Below is a small trained network, with its code and all its weights. Each question gives an input and a class and asks what happens when units are switched off, that is, made to give their printed mean instead of their output.

import numpy as np


def w(rows, s, z=0):
    codes = np.array(rows[::2]) - 128.0
    scale = np.full(codes.shape[1], s)
    scale[-1] = z or s
    return codes * scale


def f(y):
    return np.maximum(y, 0)


def log_softmax(a):
    a = a - a.max(-1, keepdims=True)
    return a - np.log(np.exp(a).sum(-1, keepdims=True))


def net(x, mask):
    res = np.array(x, float).reshape(1, 5) / 4 @ E
    y = f(res @ A[0][:, :-1].T + A[0][:, -1])
    res = res + np.where(mask, y, B[0][:, -1]) @ B[0][:, :-1]
    return log_softmax(res[-1] @ U[:, :-1].T + U[:, -1])


A, B = {}, {}
E = w([
[155,59,49],'x0',
[248,171,100],'x1',
[128,128,128],'x2',
[128,128,128],'x3',
[174,80,195],'x4',
],0.013)
A[0] = w([
[140,207,64,129],'N0',
[109,171,130,114],'N1',
[138,152,150,165],'N2',
[206,155,155,146],'N3',
[82,81,188,218],'N4',
[24,126,94,200],'N5',
[148,107,69,148],'N6',
[143,33,45,151],'N7',
[194,119,159,64],'N8',
[238,122,169,53],'N9',
[168,216,64,113],'N10',
[137,199,88,185],'N11',
[39,133,92,231],'N12',
[117,190,184,254],'N13',
[87,3,223,151],'N14',
[56,136,113,203],'N15',
[173,173,96,139],'N16',
],0.02,0.0057)
B[0] = w([
[115,47,172,199],'N0',
[97,126,152,161],'N1',
[118,145,151,161],'N2',
[155,163,195,201],'N3',
[39,113,76,221],'N4',
[174,202,49,237],'N5',
[189,105,125,175],'N6',
[254,95,51,208],'N7',
[182,187,163,174],'N8',
[215,215,194,208],'N9',
[147,50,197,209],'N10',
[68,111,176,194],'N11',
[104,223,73,229],'N12',
[14,168,176,222],'N13',
[55,19,40,250],'N14',
[103,191,82,208],'N15',
[150,90,178,186],'N16',
],0.037,0.019)
U = w([
[82,162,87,185],'0',
[50,65,89,178],'1',
[160,135,43,114],'2',
[126,30,42,65],'3',
[81,47,174,2],'4',
[117,167,148,107],'5',
[157,3,125,178],'6',
[187,132,104,195],'7',
],0.013,0.0019)

Each question gives the input, the list of numbers given to net, and the class t.
The units are the neurons (one row each of A and B). Each row of codes is followed by its name. A weight is (code - 128) times the scale printed after its matrix; where a second scale follows, it is the last column's (A, B and U).
mask holds one flag per neuron, in row order. A switched-off neuron (its flag False) gives its mean, the last column of its row in B, instead of its output. The means were averaged over made-up inputs and are rounded, as every weight is.
A unit's drop is (log p(t) with every unit on - log p(t) with that unit switched off) / (log p(t) with every unit on - log p(t) with every unit switched off).
The circuit of an input: a set's keep is (log p(t) with only the set's units on - log p(t) with every unit switched off) / (log p(t) with every unit on - log p(t) with every unit switched off). Starting from the 12 units with the biggest drops (on a tie, the unit counted first), units are removed one at a time, each time the one whose removal leaves the highest keep (on an exact tie, the one counted first), for as long as the keep stays at least 0.8.
units of the circuit, in order: the units of the circuit, biggest drop first
top k neurons: the k neurons with the biggest drops, biggest first
drop when u is switched off: that unit's drop, to one decimal
input [1,-4,-1,8,-7], class 2: units of the circuit, in order -> [N5]
input [7,0,-5,-5,6], class 3: top 2 neurons -> [N14; N5]
input [-7,0,5,-4,8], class 1: top 2 neurons -> [N14; N5]
input [0,-3,-8,6,1], class 1: top 3 neurons -> [N7; N9; N14]
input [-1,1,5,2,5], class 5: top 2 neurons -> [N9; N7]
input [-2,5,-8,4,2], class 5: top 2 neurons -> [N9; N14]
input [5,-1,-3,-3,1], class 3: top 2 neurons -> [N9; N5]
input [-5,8,2,3,1], class 5: top 2 neurons -> [N9; N14]
input [-7,0,3,-8,1], class 1: top 2 neurons -> [N5; N9]
input [1,-3,-1,-2,-4], class 2: top 2 neurons -> [N13; N5]
input [-5,1,2,1,4], class 5: top 2 neurons -> [N10; N0]
input [1,8,-6,-6,3], class 7: top 2 neurons -> [N9; N13]
input [2,-8,7,4,-3], class 2: drop when N5 is switched off -> 0.3
input [3,-8,4,-7,4], class 3: units of the circuit, in order -> [N14]
input [-1,-2,4,5,8], class 1: drop when N7 is switched off -> 0.8
input [8,4,5,0,-4], class 6: drop when N9 is switched off -> 0.0
input [7,7,1,-8,-1], class 6: drop when N10 is switched off -> 0.1
